Below is a small trained network, with its code and all its weights. Each question gives an input and a class and asks what happens when units are switched off, that is, made to give their printed mean instead of their output.

import numpy as np


def w(rows, s, z=0):
    codes = np.array(rows[::2]) - 128.0
    scale = np.full(codes.shape[1], s)
    scale[-1] = z or s
    return codes * scale


def norm(h):
    return h / np.sqrt((h * h).mean(-1, keepdims=True) + 1e-5)


def f(y):
    return np.maximum(y, 0)


def log_softmax(a):
    a = a - a.max(-1, keepdims=True)
    return a - np.log(np.exp(a).sum(-1, keepdims=True))


def net(x, mask):
    res = np.array(x, float).reshape(1, 4) / 4 @ E
    u = 0
    for l in range(4):
        y = f(norm(res) @ A[l][:, :-1].T + A[l][:, -1])
        res = res + np.where(mask[u : u + 7], y, B[l][:, -1]) @ B[l][:, :-1]
        u += 7
    return log_softmax(norm(res)[-1] @ U[:, :-1].T + U[:, -1])


A, B = {}, {}
E = w([
[130,206,173,18,146],'x0',
[253,136,91,107,185],'x1',
[58,161,62,166,221],'x2',
[140,181,195,198,163],'x3',
],0.0051)
A[0] = w([
[112,69,117,15,118,128],'0.n0',
[221,83,157,116,99,204],'0.n1',
[125,112,63,60,92,74],'0.n2',
[125,137,192,89,60,255],'0.n3',
[92,109,63,81,80,77],'0.n4',
[161,205,246,197,119,126],'0.n5',
[111,80,139,135,61,99],'0.n6',
],0.011,0.0067)
B[0] = w([
[190,115,111,169,154,197],'0.n0',
[97,156,57,205,2,240],'0.n1',
[198,55,74,169,168,165],'0.n2',
[144,183,31,232,57,254],'0.n3',
[199,37,53,76,166,164],'0.n4',
[241,45,139,201,190,217],'0.n5',
[186,173,95,119,94,171],'0.n6',
],0.008,0.0083)
A[1] = w([
[141,189,185,164,154,40],'1.n0',
[112,165,248,148,115,105],'1.n1',
[133,110,92,144,102,183],'1.n2',
[179,192,74,156,85,252],'1.n3',
[105,91,110,163,69,131],'1.n4',
[85,92,87,97,157,166],'1.n5',
[83,106,124,124,234,80],'1.n6',
],0.014,0.0025)
B[1] = w([
[155,113,74,147,151,140],'1.n0',
[238,62,153,76,137,129],'1.n1',
[110,142,151,110,157,193],'1.n2',
[16,97,156,85,180,254],'1.n3',
[104,106,185,56,207,187],'1.n4',
[183,126,152,222,76,145],'1.n5',
[81,255,42,185,123,150],'1.n6',
],0.009,0.016)
A[2] = w([
[140,174,132,109,50,129],'2.n0',
[149,161,126,149,29,110],'2.n1',
[132,138,111,115,174,127],'2.n2',
[117,77,76,76,108,130],'2.n3',
[143,200,117,85,93,18],'2.n4',
[133,128,128,149,54,117],'2.n5',
[223,203,206,9,31,11],'2.n6',
],0.015,0.013)
B[2] = w([
[115,226,70,206,118,133],'2.n0',
[135,178,2,123,102,144],'2.n1',
[94,116,125,117,99,218],'2.n2',
[171,110,199,162,118,255],'2.n3',
[92,224,123,101,62,128],'2.n4',
[103,197,100,129,112,155],'2.n5',
[45,202,223,28,32,128],'2.n6',
],0.014,0.0051)
A[3] = w([
[143,223,181,73,18,8],'3.n0',
[56,148,221,90,165,80],'3.n1',
[55,123,165,161,215,181],'3.n2',
[88,132,194,185,25,144],'3.n3',
[154,205,196,156,222,139],'3.n4',
[140,165,144,55,72,1],'3.n5',
[71,168,95,2,189,67],'3.n6',
],0.0084,0.0083)
B[3] = w([
[141,180,76,85,220,128],'3.n0',
[177,154,161,43,89,155],'3.n1',
[99,109,175,45,107,249],'3.n2',
[101,217,129,89,161,171],'3.n3',
[159,49,126,112,11,158],'3.n4',
[177,90,98,73,136,128],'3.n5',
[72,136,198,72,79,143],'3.n6',
],0.011)
U = w([
[88,247,63,199,64,228],'0',
[239,29,195,229,159,124],'1',
[104,150,203,40,150,3],'2',
[101,140,164,63,134,146],'3',
],0.015,0.0042)

Each question gives the input, the list of numbers given to net, and the class t.
The units are the neurons (one row each of A and B). Each row of codes is followed by its name. A weight is (code - 128) times the scale printed after its matrix; where a second scale follows, it is the last column's (A, B and U).
mask holds one flag per neuron, layer by layer. A switched-off neuron (its flag False) gives its mean, the last column of its row in B, instead of its output. The means were averaged over made-up inputs and are rounded, as every weight is.
A unit's drop is (log p(t) with every unit on - log p(t) with that unit switched off) / (log p(t) with every unit on - log p(t) with every unit switched off).
The circuit of an input: a set's keep is (log p(t) with only the set's units on - log p(t) with every unit switched off) / (log p(t) with every unit on - log p(t) with every unit switched off). Starting from the 12 units with the biggest drops (on a tie, the unit counted first), units are removed one at a time, each time the one whose removal leaves the highest keep (on an exact tie, the one counted first), for as long as the keep stays at least 0.8.
circuit, biggest first: the units of the circuit, biggest drop first
top k neurons: the k neurons with the biggest drops, biggest first
k most important neurons of layer l: the k neurons of layer l with the biggest drops, biggest first
drop when u is switched off: that unit's drop, to one decimal
input [-6,2,-6,6], class 0: circuit, biggest first : (0.n1)
input [-1,4,7,-7], class 0: top 2 neurons : (0.n1, 1.n6)
input [-2,-8,7,8], class 1: circuit, biggest first : (1.n3, 0.n1, 0.n5)
input [-2,3,5,6], class 1: 3 most important neurons of layer 0 : (0.n5, 0.n1, 0.n3)
input [6,3,8,-2], class 0: top 2 neurons : (1.n6, 0.n1)
input [-2,1,-5,-4], class 0: top 2 neurons : (0.n1, 0.n3)
input [8,-7,8,-4], class 0: top 2 neurons : (0.n1, 1.n4)
input [2,-5,8,4], class 0: 2 most important neurons of layer 1 : (1.n6, 1.n3)
input [6,-7,-7,-1], class 0: top 2 neurons : (0.n3, 0.n6)
input [5,0,4,7], class 1: top 2 neurons : (0.n5, 1.n3)
input [7,2,6,7], class 1: 4 most important neurons of layer 1 : (1.n3, 1.n4, 1.n1, 1.n0)
input [-5,-6,-7,7], class 0: 2 most important neurons of layer 0 : (0.n3, 0.n6)
input [3,3,-7,4], class 0: top 2 neurons : (0.n1, 0.n3)
input [-1,7,-1,-7], class 1: circuit, biggest first : (2.n3)
input [-1,-7,-2,7], class 1: top 2 neurons : (0.n5, 0.n1)
input [-4,-8,7,-8], class 1: top 3 neurons : (0.n4, 1.n3, 1.n5)
input [-4,3,-1,-6], class 1: drop when 0.n2 is switched off : 0.2
input [4,-3,1,6], class 1: drop when 0.n5 is switched off : 1.0
input [0,3,-4,6], class 1: drop when 0.n5 is switched off : 2.6
input [0,-1,-6,-3], class 0: circuit, biggest first : (0.n3)
